Below are the code and all the weights of a small trained network. Each question names an input and a target symbol and asks about switching units off, where a switched-off unit gives its printed mean instead of its output.

import numpy as np


def w(rows, s, z=0):
    codes = np.array(rows[::2]) - 128.0
    scale = np.full(codes.shape[1], s)
    scale[-1] = z or s
    return codes * scale


def norm(h):
    return h / np.sqrt((h * h).mean(-1, keepdims=True) + 1e-5)


def f(y):
    return np.maximum(y, 0)


def softmax(a):
    e = np.exp(a - a.max(-1, keepdims=True))
    return e / e.sum(-1, keepdims=True)


def log_softmax(a):
    a = a - a.max(-1, keepdims=True)
    return a - np.log(np.exp(a).sum(-1, keepdims=True))


def net(x, mask):
    ids = ['αγεζθλξπστφω'.index(c) for c in x.split()]
    T = len(ids)
    res = E[ids] + P[:T]
    u = 0
    for l in range(2):
        r = norm(res)
        for j in range(3):
            rows = slice(2 * j, 2 * j + 2)
            q, k, v = (r @ M[l][rows].T for M in (Q, K, V))
            z = softmax(np.where(np.tri(T) > 0, q @ k.T / 2**0.5, -1e9)) @ v
            o = O[l][rows]
            res = res + np.where(mask[u + j], z, o[:, -1]) @ o[:, :-1]
        u += 3
        y = f(norm(res) @ A[l][:, :-1].T + A[l][:, -1])
        res = res + np.where(mask[u : u + 4], y, B[l][:, -1]) @ B[l][:, :-1]
        u += 4
    return log_softmax(norm(res)[-1] @ U[:, :-1].T + U[:, -1])


Q, K, V, O, A, B = {}, {}, {}, {}, {}, {}
E = w([
[214,247,72],'α',
[151,40,173],'γ',
[182,122,127],'ε',
[47,93,87],'ζ',
[188,163,119],'θ',
[44,111,71],'λ',
[62,176,129],'ξ',
[108,73,95],'π',
[63,143,134],'σ',
[156,70,97],'τ',
[160,59,79],'φ',
[116,147,180],'ω',
],0.015)
P = w([
[125,88,251],'0',
[1,56,106],'1',
[65,12,145],'2',
[95,176,100],'3',
[173,181,105],'4',
[118,110,128],'5',
[118,62,120],'6',
[141,145,121],'7',
[171,162,103],'8',
[111,75,138],'9',
[125,63,172],'10',
[128,84,139],'11',
],0.0059)
Q[0] = w([
[94,120,85],'0.h0',
[235,7,199],'0.h0',
[22,186,213],'0.h1',
[41,173,139],'0.h1',
[68,158,2],'0.h2',
[80,238,121],'0.h2',
],0.018)
K[0] = w([
[41,88,191],'0.h0',
[250,200,139],'0.h0',
[224,186,100],'0.h1',
[207,169,170],'0.h1',
[37,77,132],'0.h2',
[84,159,189],'0.h2',
],0.021)
V[0] = w([
[179,160,148],'0.h0',
[250,216,146],'0.h0',
[96,91,175],'0.h1',
[17,90,119],'0.h1',
[134,150,115],'0.h2',
[176,210,140],'0.h2',
],0.011)
O[0] = w([
[228,148,139,76],'0.h0',
[254,172,142,3],'0.h0',
[120,181,55,165],'0.h1',
[186,83,69,214],'0.h1',
[133,151,146,109],'0.h2',
[130,136,247,20],'0.h2',
],0.0079,0.0036)
A[0] = w([
[62,27,96,214],'0.n0',
[154,110,213,6],'0.n1',
[250,149,91,173],'0.n2',
[152,164,31,235],'0.n3',
],0.015,0.0021)
B[0] = w([
[174,174,46,248],'0.n0',
[194,165,96,148],'0.n1',
[100,33,44,232],'0.n2',
[175,2,144,198],'0.n3',
],0.016,0.011)
Q[1] = w([
[121,65,157],'1.h0',
[72,200,161],'1.h0',
[79,99,70],'1.h1',
[189,128,107],'1.h1',
[149,93,140],'1.h2',
[4,134,175],'1.h2',
],0.029)
K[1] = w([
[135,112,58],'1.h0',
[51,60,201],'1.h0',
[89,228,218],'1.h1',
[205,46,169],'1.h1',
[125,132,50],'1.h2',
[4,63,69],'1.h2',
],0.02)
V[1] = w([
[253,73,198],'1.h0',
[187,248,134],'1.h0',
[110,75,184],'1.h1',
[172,153,144],'1.h1',
[153,166,119],'1.h2',
[158,145,168],'1.h2',
],0.026)
O[1] = w([
[252,154,107,1],'1.h0',
[167,173,248,137],'1.h0',
[106,186,116,17],'1.h1',
[89,114,93,90],'1.h1',
[156,136,167,159],'1.h2',
[137,156,142,53],'1.h2',
],0.025,0.0094)
A[1] = w([
[253,248,125,141],'1.n0',
[46,219,84,64],'1.n1',
[211,115,73,92],'1.n2',
[10,108,38,253],'1.n3',
],0.016,0.0031)
B[1] = w([
[24,254,76,180],'1.n0',
[89,72,95,154],'1.n1',
[81,56,192,175],'1.n2',
[74,243,112,252],'1.n3',
],0.02,0.017)
U = w([
[171,182,155,155],'α',
[135,46,254,96],'γ',
[211,140,31,93],'ε',
[113,125,70,3],'ζ',
[164,176,132,92],'θ',
[107,128,52,62],'λ',
[14,117,250,186],'ξ',
[99,136,82,48],'π',
[53,152,129,104],'σ',
[135,81,104,183],'τ',
[130,80,90,208],'φ',
[100,228,230,199],'ω',
],0.0095,0.0037)

Each question gives the input, a string of symbols that net reads in full, and the target symbol t.
The units are the heads (2 rows each of Q, K, V and O) and the neurons (one row each of A and B). Each row of codes is followed by its name. A weight is (code - 128) times the scale printed after its matrix; where a second scale follows, it is the last column's (O, A, B and U).
mask holds one flag per unit, layer by layer, with each layer's heads first. A switched-off unit (its flag False) gives its mean, the last column of its rows in O or B, instead of its output. The means were averaged over made-up inputs and are rounded, as every weight is.
A unit's drop is (log p(t) with every unit on - log p(t) with that unit switched off) / (log p(t) with every unit on - log p(t) with every unit switched off).
The circuit of an input: a set's keep is (log p(t) with only the set's units on - log p(t) with every unit switched off) / (log p(t) with every unit on - log p(t) with every unit switched off). Starting from the 12 units with the biggest drops (on a tie, the unit counted first), units are removed one at a time, each time the one whose removal leaves the highest keep (on an exact tie, the one counted first), for as long as the keep stays at least 0.8.
units of the circuit, in order: the units of the circuit, biggest drop first
most important unit: the unit with the biggest drop
top k neurons: the k neurons with the biggest drops, biggest first
top k neurons in layer l: the k neurons of layer l with the biggest drops, biggest first
which heads matter: for each layer, one digit per head in row order, 1 if its drop is at least 0.15 and else 0, layers parted by /
input ξ α σ ω ξ θ, target ξ: top 3 neurons : 0.n2; 0.n3; 0.n0
input ε ξ ξ φ π, target ε: most important unit : 0.h0
input ξ α α ε, target ξ: units of the circuit, in order : 0.n2; 1.h0; 0.n3
input ε ε ε α, target ε: top 3 neurons : 0.n3; 0.n2; 0.n0
input ξ ω λ λ ε, target ξ: units of the circuit, in order : 1.h0; 0.n2; 0.n3
input ε ω φ τ τ φ ξ ω ξ π θ, target ε: which heads matter : 111 / 100
input φ ε ε ω ξ τ π γ ω ξ, target ω: units of the circuit, in order : 0.n2; 0.h2; 1.h0
input γ ξ ζ φ φ λ γ τ ξ ε, target γ: top 3 neurons : 0.n2; 0.n0; 0.n3
input ε α ε, target ε: top 2 neurons in layer 1 : 1.n3; 1.n0
input γ ε π ω σ π, target γ: top 3 neurons : 0.n2; 0.n0; 0.n3
input λ π θ ξ π ε γ ξ ε ω, target ω: top 2 neurons : 0.n1; 0.n3
input ω γ ξ, target ω: which heads matter : 000 / 100
input ε φ ξ γ θ ε, target ε: units of the circuit, in order : 1.h0; 0.n2; 0.h2
input ω ε φ ε π φ ξ ξ ξ ε ε, target ω: units of the circuit, in order : 0.n3; 1.h0; 0.n2
input ε π τ φ θ θ τ π ξ θ, target ε: top 3 neurons in layer 0 : 0.n1; 0.n2; 0.n3
input ξ ξ π ξ τ λ γ ε γ γ ζ α, target ξ: top 4 neurons : 0.n2; 0.n3; 0.n0; 1.n0
input γ σ ε γ, target γ: which heads matter : 010 / 100
input ω τ ε φ θ λ ω γ ξ π ε, target ω: top 4 neurons : 0.n3; 0.n1; 1.n0; 0.n2
input γ σ φ σ τ ξ π ε, target γ: top 3 neurons in layer 0 : 0.n0; 0.n2; 0.n3
input γ σ γ ξ θ α, target γ: top 3 neurons in layer 0 : 0.n2; 0.n0; 0.n3
input γ ξ θ, target γ: which heads matter : 000 / 100
input ε ξ γ ξ ε ξ ξ ε π γ, target ε: top 2 neurons in layer 1 : 1.n0; 1.n3
input ξ λ γ θ, target ξ: top 3 neurons : 0.n2; 0.n3; 1.n0
input γ ε π ε ξ π, target γ: top 2 neurons : 0.n2; 0.n3
input α ζ λ ξ σ τ ε ε ε ω, target ω: which heads matter : 011 / 000
input ω ξ γ, target ω: top neuron : 0.n2
input ε π φ ξ γ γ ξ ξ ω γ, target ε: top neuron : 0.n1
